Here is a tiny trained network, its code and every weight. The questions are about switching its units off for an input and a class, where a switched-off unit gives its printed mean instead of its output.

import numpy as np


def w(rows, s, z=0):
    codes = np.array(rows[::2]) - 128.0
    scale = np.full(codes.shape[1], s)
    scale[-1] = z or s
    return codes * scale


def f(y):
    return y / 2 * (1 + np.tanh(0.7978845608 * (y + 0.044715 * y**3)))


def log_softmax(a):
    a = a - a.max(-1, keepdims=True)
    return a - np.log(np.exp(a).sum(-1, keepdims=True))


def net(x, mask):
    res = np.array(x, float).reshape(1, 7) / 4 @ E
    y = f(res @ A[0][:, :-1].T + A[0][:, -1])
    res = res + np.where(mask, y, B[0][:, -1]) @ B[0][:, :-1]
    return log_softmax(res[-1] @ U[:, :-1].T + U[:, -1])


A, B = {}, {}
E = w([
[154,167,92,255,206,56,118,236],'x0',
[136,134,122,128,122,121,129,123],'x1',
[26,196,118,209,50,190,51,123],'x2',
[129,121,126,128,133,130,129,126],'x3',
[128,132,126,124,123,124,130,133],'x4',
[91,209,43,137,219,192,216,71],'x5',
[39,44,45,149,112,41,143,82],'x6',
],0.0052)
A[0] = w([
[94,90,162,2,47,207,154,24,98],'neuron 1',
[158,69,185,128,59,82,53,159,50],'neuron 2',
[103,206,54,142,203,201,219,59,100],'neuron 3',
[36,207,127,208,58,186,29,133,84],'neuron 4',
[104,204,58,142,201,198,216,62,107],'neuron 5',
[30,29,36,142,103,28,148,72,128],'neuron 6',
[223,66,140,52,208,58,204,145,74],'neuron 7',
[219,202,206,106,147,200,105,173,34],'neuron 8',
[137,164,93,242,200,59,128,241,60],'neuron 9',
[198,192,185,115,140,193,113,167,5],'neuron 10',
[221,65,140,54,210,60,201,144,74],'neuron 11',
[27,26,29,143,100,23,149,69,122],'neuron 12',
[155,74,180,126,68,84,54,159,54],'neuron 13',
[160,68,185,130,56,81,52,160,45],'neuron 14',
],0.0047,0.0034)
B[0] = w([
[227,115,95,227,254,32,4,25,252],'neuron 1',
[65,49,155,74,178,95,112,173,159],'neuron 2',
[64,40,158,39,146,36,94,195,223],'neuron 3',
[54,18,36,169,52,196,180,88,214],'neuron 4',
[56,28,157,34,147,18,94,202,221],'neuron 5',
[169,223,230,126,197,229,161,169,232],'neuron 6',
[52,47,48,195,49,220,175,81,214],'neuron 7',
[112,139,224,134,213,238,160,148,167],'neuron 8',
[189,78,95,215,237,84,8,7,200],'neuron 9',
[101,96,197,144,210,221,132,129,135],'neuron 10',
[50,45,48,195,50,222,175,79,212],'neuron 11',
[173,227,243,125,206,238,165,172,236],'neuron 12',
[68,52,158,73,175,97,110,169,153],'neuron 13',
[46,29,166,60,189,90,107,178,160],'neuron 14',
],0.0059,0.0035)
U = w([
[214,110,99,202,226,58,14,9,42],'0',
[23,52,152,9,148,36,114,253,51],'1',
[45,66,35,198,15,239,209,84,58],'2',
[170,175,128,113,99,114,146,154,253],'3',
[177,222,233,121,191,249,190,199,57],'4',
[166,171,104,120,89,74,127,145,224],'5',
[162,164,101,120,93,91,148,139,197],'6',
],0.0071,0.0072)

Each question gives the input, the list of numbers given to net, and the class t.
The units are the neurons (one row each of A and B). Each row of codes is followed by its name. A weight is (code - 128) times the scale printed after its matrix; where a second scale follows, it is the last column's (A, B and U).
mask holds one flag per neuron, in row order. A switched-off neuron (its flag False) gives its mean, the last column of its row in B, instead of its output. The means were averaged over made-up inputs and are rounded, as every weight is.
A unit's drop is (log p(t) with every unit on - log p(t) with that unit switched off) / (log p(t) with every unit on - log p(t) with every unit switched off).
The circuit of an input: a set's keep is (log p(t) with only the set's units on - log p(t) with every unit switched off) / (log p(t) with every unit on - log p(t) with every unit switched off). Starting from the 12 units with the biggest drops (on a tie, the unit counted first), units are removed one at a time, each time the one whose removal leaves the highest keep (on an exact tie, the one counted first), for as long as the keep stays at least 0.8.
circuit, biggest first: the units of the circuit, biggest drop first
most important unit: the unit with the biggest drop
k most important neurons: the k neurons with the biggest drops, biggest first
drop when u is switched off: that unit's drop, to one decimal
input [-8,-5,2,3,-2,-6,1], class 0: most important unit : neuron 1
input [-1,-3,-8,4,2,8,-4], class 1: 3 most important neurons : (neuron 5; neuron 3; neuron 4)
input [1,6,4,6,-1,-6,-6], class 1: circuit, biggest first : (neuron 14; neuron 2)
input [-3,1,5,-6,3,-8,-8], class 1: circuit, biggest first : (neuron 14; neuron 2)
input [6,-6,7,-3,8,8,-4], class 1: 3 most important neurons : (neuron 5; neuron 3; neuron 1)
input [7,3,-5,2,3,-4,-7], class 0: 3 most important neurons : (neuron 9; neuron 12; neuron 6)
input [3,-5,4,-7,-2,7,7], class 1: 3 most important neurons : (neuron 5; neuron 3; neuron 1)
input [4,7,-4,7,-3,7,6], class 1: 3 most important neurons : (neuron 5; neuron 3; neuron 1)
input [3,-5,7,3,2,1,-1], class 2: 2 most important neurons : (neuron 4; neuron 1)
input [-7,8,-3,0,2,1,8], class 4: 3 most important neurons : (neuron 12; neuron 6; neuron 9)
input [6,-4,-4,-4,-1,-4,7], class 4: 3 most important neurons : (neuron 12; neuron 6; neuron 1)
input [-3,1,7,6,8,-3,8], class 4: 2 most important neurons : (neuron 12; neuron 6)
input [-3,-6,1,2,0,-8,-3], class 1: drop when neuron 13 is switched off : 0.1
input [-8,4,-2,3,7,2,-2], class 0: drop when neuron 9 is switched off : 0.0
input [8,-1,-3,-7,-3,6,-6], class 0: most important unit : neuron 9
input [1,7,-8,3,6,7,-8], class 2: drop when neuron 12 is switched off : 0.1
input [-4,-1,0,-3,0,2,8], class 4: drop when neuron 6 is switched off : 0.2
input [4,-6,-3,-7,2,7,-2], class 1: 3 most important neurons : (neuron 5; neuron 3; neuron 1)
